Here is a tiny trained network, its code and every weight. The questions are about switching its units off for an input and a class, where a switched-off unit gives its printed mean instead of its output.

import numpy as np


def w(rows, s, z=0):
    codes = np.array(rows[::2]) - 128.0
    scale = np.full(codes.shape[1], s)
    scale[-1] = z or s
    return codes * scale


def f(y):
    return np.maximum(y, 0)


def log_softmax(a):
    a = a - a.max(-1, keepdims=True)
    return a - np.log(np.exp(a).sum(-1, keepdims=True))


def net(x, mask):
    res = np.array(x, float).reshape(1, 5) / 4 @ E
    y = f(res @ A[0][:, :-1].T + A[0][:, -1])
    res = res + np.where(mask, y, B[0][:, -1]) @ B[0][:, :-1]
    return log_softmax(res[-1] @ U[:, :-1].T + U[:, -1])


A, B = {}, {}
E = w([
[135,122,176,2],'x0',
[122,174,27,167],'x1',
[188,150,178,118],'x2',
[213,244,208,104],'x3',
[11,244,154,134],'x4',
],0.0041)
A[0] = w([
[125,99,113,147,151],'neuron 1',
[83,109,93,185,142],'neuron 2',
[128,110,163,107,170],'neuron 3',
[125,95,101,129,175],'neuron 4',
[104,53,170,62,156],'neuron 5',
[209,163,111,101,178],'neuron 6',
[114,130,124,141,170],'neuron 7',
[88,201,149,125,159],'neuron 8',
[145,154,159,139,172],'neuron 9',
[94,151,146,93,200],'neuron 10',
[41,141,138,104,251],'neuron 11',
[108,59,113,184,167],'neuron 12',
[178,142,207,133,122],'neuron 13',
[254,104,206,82,222],'neuron 14',
[136,116,132,138,139],'neuron 15',
[140,135,164,132,139],'neuron 16',
[89,200,73,155,199],'neuron 17',
[166,171,179,138,151],'neuron 18',
[201,132,46,117,199],'neuron 19',
[127,137,90,136,209],'neuron 20',
[112,54,155,63,170],'neuron 21',
[118,136,146,124,178],'neuron 22',
[117,108,133,116,149],'neuron 23',
[140,26,46,158,187],'neuron 24',
[126,99,105,125,172],'neuron 25',
],0.013,0.0031)
B[0] = w([
[135,97,98,127,159],'neuron 1',
[100,64,85,141,193],'neuron 2',
[138,170,123,111,162],'neuron 3',
[151,111,96,155,168],'neuron 4',
[151,251,87,161,190],'neuron 5',
[164,127,222,164,187],'neuron 6',
[109,119,123,131,153],'neuron 7',
[50,115,167,84,198],'neuron 8',
[115,128,170,104,168],'neuron 9',
[73,169,130,113,183],'neuron 10',
[24,176,81,109,220],'neuron 11',
[126,54,52,115,194],'neuron 12',
[155,117,157,35,188],'neuron 13',
[250,136,191,8,253],'neuron 14',
[133,117,122,118,140],'neuron 15',
[133,130,133,90,154],'neuron 16',
[16,89,168,157,216],'neuron 17',
[135,119,193,75,186],'neuron 18',
[174,116,202,227,192],'neuron 19',
[107,105,146,178,174],'neuron 20',
[160,237,89,171,191],'neuron 21',
[111,135,131,111,155],'neuron 22',
[129,152,114,138,146],'neuron 23',
[205,19,48,172,233],'neuron 24',
[149,121,106,158,163],'neuron 25',
],0.033,0.0072)
U = w([
[108,254,67,153,155],'0',
[202,152,76,117,8],'1',
[5,124,141,113,106],'2',
[113,26,39,184,145],'3',
[113,121,202,206,122],'4',
[159,154,220,24,162],'5',
[206,94,135,179,193],'6',
],0.0044,0.0019)

Each question gives the input, the list of numbers given to net, and the class t.
The units are the neurons (one row each of A and B). Each row of codes is followed by its name. A weight is (code - 128) times the scale printed after its matrix; where a second scale follows, it is the last column's (A, B and U).
mask holds one flag per neuron, in row order. A switched-off neuron (its flag False) gives its mean, the last column of its row in B, instead of its output. The means were averaged over made-up inputs and are rounded, as every weight is.
A unit's drop is (log p(t) with every unit on - log p(t) with that unit switched off) / (log p(t) with every unit on - log p(t) with every unit switched off).
The circuit of an input: a set's keep is (log p(t) with only the set's units on - log p(t) with every unit switched off) / (log p(t) with every unit on - log p(t) with every unit switched off). Starting from the 12 units with the biggest drops (on a tie, the unit counted first), units are removed one at a time, each time the one whose removal leaves the highest keep (on an exact tie, the one counted first), for as long as the keep stays at least 0.8.
circuit, biggest first: the units of the circuit, biggest drop first
unit that matters most: the unit with the biggest drop
top k neurons: the k neurons with the biggest drops, biggest first
drop when u is switched off: that unit's drop, to one decimal
input [-3,-5,3,-8,-7], class 3: circuit, biggest first	(neuron 24)
input [-2,7,-6,3,-5], class 3: circuit, biggest first	(neuron 14; neuron 24)
input [5,-1,8,-4,2], class 0: circuit, biggest first	(neuron 5; neuron 21)
input [-2,5,3,-4,4], class 3: circuit, biggest first	(neuron 2; neuron 14)
input [-3,2,-5,1,2], class 2: circuit, biggest first	(neuron 24; neuron 17)
input [-4,-1,7,-3,3], class 2: circuit, biggest first	(neuron 24; neuron 14)
input [-1,7,0,-6,7], class 2: top 2 neurons	(neuron 17; neuron 11)
input [4,-5,6,-8,-3], class 1: top 2 neurons	(neuron 24; neuron 14)
input [3,4,0,-4,-8], class 6: top 3 neurons	(neuron 19; neuron 11; neuron 17)
input [5,-3,-6,-6,1], class 0: top 2 neurons	(neuron 5; neuron 21)
input [-2,8,0,4,1], class 4: top 2 neurons	(neuron 19; neuron 11)
input [0,-2,-7,1,-5], class 6: drop when neuron 11 is switched off	0.4
input [-7,4,2,3,-6], class 6: drop when neuron 19 is switched off	0.3
input [3,4,4,-1,-6], class 6: unit that matters most	neuron 19
input [6,0,1,-1,0], class 0: drop when neuron 21 is switched off	0.2
input [1,3,-3,-1,-5], class 3: drop when neuron 17 is switched off	-0.1
